Below is a small trained network, with its code and all its weights. Each question gives an input and a class and asks what happens when units are switched off, that is, made to give their printed mean instead of their output.

import numpy as np


def w(rows, s, z=0):
    codes = np.array(rows[::2]) - 128.0
    scale = np.full(codes.shape[1], s)
    scale[-1] = z or s
    return codes * scale


def norm(h):
    return h / np.sqrt((h * h).mean(-1, keepdims=True) + 1e-5)


def f(y):
    return y / 2 * (1 + np.tanh(0.7978845608 * (y + 0.044715 * y**3)))


def log_softmax(a):
    a = a - a.max(-1, keepdims=True)
    return a - np.log(np.exp(a).sum(-1, keepdims=True))


def net(x, mask):
    res = np.array(x, float).reshape(1, 5) / 4 @ E
    u = 0
    for l in range(3):
        y = f(norm(res) @ A[l][:, :-1].T + A[l][:, -1])
        res = res + np.where(mask[u : u + 11], y, B[l][:, -1]) @ B[l][:, :-1]
        u += 11
    return log_softmax(norm(res)[-1] @ U[:, :-1].T + U[:, -1])


A, B = {}, {}
E = w([
[112,32,187,89,236,112],'x0',
[35,127,105,39,87,145],'x1',
[98,191,12,132,254,131],'x2',
[143,43,55,150,105,149],'x3',
[93,104,117,154,119,33],'x4',
],0.0021)
A[0] = w([
[7,110,108,74,94,161,51],'0.n1',
[57,116,128,180,112,3,4],'0.n2',
[125,165,132,112,144,89,170],'0.n3',
[159,139,147,102,136,233,126],'0.n4',
[147,157,157,114,152,215,83],'0.n5',
[89,175,174,125,137,127,31],'0.n6',
[84,213,193,125,157,99,4],'0.n7',
[133,158,143,97,118,121,163],'0.n8',
[125,35,44,161,104,150,101],'0.n9',
[113,78,178,111,171,154,184],'0.n10',
[120,214,201,106,148,82,42],'0.n11',
],0.0065,0.0018)
B[0] = w([
[201,111,84,97,124,108,251],'0.n1',
[91,32,41,194,85,149,200],'0.n2',
[119,112,99,126,182,168,190],'0.n3',
[69,50,80,187,91,84,202],'0.n4',
[120,47,61,168,120,111,176],'0.n5',
[157,98,104,104,97,180,137],'0.n6',
[135,104,155,114,128,191,192],'0.n7',
[101,109,116,107,111,137,172],'0.n8',
[135,117,192,106,155,254,217],'0.n9',
[85,137,145,126,141,84,219],'0.n10',
[162,73,132,143,124,219,213],'0.n11',
],0.0067,0.0018)
A[1] = w([
[67,134,86,101,163,163,170],'1.n1',
[141,111,187,137,80,103,4],'1.n2',
[70,105,131,138,84,94,40],'1.n3',
[146,252,59,188,8,175,106],'1.n4',
[164,181,187,97,137,127,84],'1.n5',
[141,113,180,128,31,93,153],'1.n6',
[120,87,174,157,53,53,106],'1.n7',
[151,190,114,142,89,215,132],'1.n8',
[115,84,225,93,55,106,110],'1.n9',
[89,187,33,143,215,133,142],'1.n10',
[249,117,157,254,179,100,140],'1.n11',
],0.0049,0.002)
B[1] = w([
[162,134,148,202,149,102,213],'1.n1',
[132,152,128,157,114,174,108],'1.n2',
[132,156,113,135,125,129,118],'1.n3',
[63,68,190,107,209,73,248],'1.n4',
[125,87,61,147,137,130,92],'1.n5',
[189,160,106,168,200,122,184],'1.n6',
[187,176,107,155,100,143,169],'1.n7',
[122,90,146,114,189,126,196],'1.n8',
[165,178,105,170,158,145,194],'1.n9',
[211,192,137,181,104,150,254],'1.n10',
[108,89,47,2,94,128,189],'1.n11',
],0.0055,0.0024)
A[2] = w([
[165,100,184,136,72,95,159],'2.n1',
[91,93,73,184,95,127,64],'2.n2',
[125,125,129,97,148,198,64],'2.n3',
[160,211,140,154,133,95,235],'2.n4',
[60,230,138,196,120,111,55],'2.n5',
[155,138,63,2,89,96,47],'2.n6',
[148,112,192,118,52,110,93],'2.n7',
[179,144,133,148,158,121,42],'2.n8',
[41,111,58,159,94,126,14],'2.n9',
[85,119,141,133,107,185,6],'2.n10',
[102,97,165,118,175,36,166],'2.n11',
],0.0068,0.002)
B[2] = w([
[92,168,98,126,221,121,160],'2.n1',
[105,81,105,209,113,58,203],'2.n2',
[132,69,206,136,90,128,185],'2.n3',
[145,180,159,146,87,178,227],'2.n4',
[154,87,143,87,154,163,119],'2.n5',
[166,138,93,2,104,50,184],'2.n6',
[128,125,70,141,252,141,109],'2.n7',
[172,132,92,114,86,125,174],'2.n8',
[126,144,74,166,132,94,156],'2.n9',
[128,81,161,72,173,130,100],'2.n10',
[74,210,190,127,69,70,249],'2.n11',
],0.0053,0.0019)
U = w([
[221,205,110,198,171,200,144],'0',
[118,25,188,118,179,225,136],'1',
[82,74,62,215,124,69,131],'2',
[48,204,227,110,152,72,131],'3',
[178,121,78,16,125,84,131],'4',
[126,128,141,138,69,158,127],'5',
[11,188,89,100,17,251,2],'6',
[30,180,99,104,26,235,6],'7',
],0.014,0.022)

Each question gives the input, the list of numbers given to net, and the class t.
The units are the neurons (one row each of A and B). Each row of codes is followed by its name. A weight is (code - 128) times the scale printed after its matrix; where a second scale follows, it is the last column's (A, B and U).
mask holds one flag per neuron, layer by layer. A switched-off neuron (its flag False) gives its mean, the last column of its row in B, instead of its output. The means were averaged over made-up inputs and are rounded, as every weight is.
A unit's drop is (log p(t) with every unit on - log p(t) with that unit switched off) / (log p(t) with every unit on - log p(t) with every unit switched off).
The circuit of an input: a set's keep is (log p(t) with only the set's units on - log p(t) with every unit switched off) / (log p(t) with every unit on - log p(t) with every unit switched off). Starting from the 12 units with the biggest drops (on a tie, the unit counted first), units are removed one at a time, each time the one whose removal leaves the highest keep (on an exact tie, the one counted first), for as long as the keep stays at least 0.8.
units of the circuit, in order: the units of the circuit, biggest drop first
k most important neurons: the k neurons with the biggest drops, biggest first
k most important neurons of layer l: the k neurons of layer l with the biggest drops, biggest first
input [-7,-3,3,-1,2], class 3: units of the circuit, in order -> 1.n4
input [-5,-5,1,0,-6], class 2: 2 most important neurons -> 0.n4, 0.n5
input [-8,5,-6,5,-4], class 3: 4 most important neurons -> 1.n4, 1.n10, 0.n11, 0.n2
input [8,6,-6,3,-1], class 3: units of the circuit, in order -> 0.n10, 2.n11
input [-6,3,-5,-6,-1], class 1: 4 most important neurons of layer 0 -> 0.n11, 0.n7, 0.n6, 0.n10
input [0,-5,7,7,5], class 0: 2 most important neurons -> 1.n10, 0.n11
input [0,0,-7,7,-2], class 0: 2 most important neurons -> 1.n9, 0.n11
input [-4,-8,-7,5,3], class 4: units of the circuit, in order -> 1.n11, 0.n4
input [-6,-4,-1,-3,-4], class 3: 3 most important neurons -> 1.n4, 0.n2, 2.n11
input [-4,-3,-3,3,-5], class 2: 2 most important neurons of layer 0 -> 0.n4, 0.n5
input [-3,8,3,-6,-8], class 2: 2 most important neurons -> 0.n4, 0.n5
input [-3,7,5,3,-6], class 4: 3 most important neurons -> 0.n1, 0.n2, 2.n6
input [5,5,-5,5,4], class 0: 2 most important neurons -> 1.n11, 1.n4
input [6,-6,2,-7,7], class 1: 2 most important neurons of layer 0 -> 0.n11, 0.n7
input [5,-6,3,-1,3], class 4: 3 most important neurons -> 1.n11, 1.n4, 2.n6
input [-2,7,-3,-1,-7], class 2: most important neuron -> 0.n4
input [-6,8,-3,8,8], class 1: 4 most important neurons of layer 0 -> 0.n9, 0.n4, 0.n10, 0.n5
input [8,0,0,2,7], class 3: 2 most important neurons -> 2.n11, 0.n4
input [8,-5,-5,5,5], class 3: 4 most important neurons -> 0.n10, 1.n10, 2.n11, 0.n11
input [-7,-8,0,2,-4], class 4: units of the circuit, in order -> 1.n11
input [-5,3,-7,8,4], class 1: 3 most important neurons of layer 0 -> 0.n9, 0.n10, 0.n4
input [-5,-5,-7,8,1], class 1: 2 most important neurons of layer 1 -> 1.n10, 1.n11
input [-5,8,-7,-8,-5], class 1: 2 most important neurons of layer 0 -> 0.n11, 0.n6
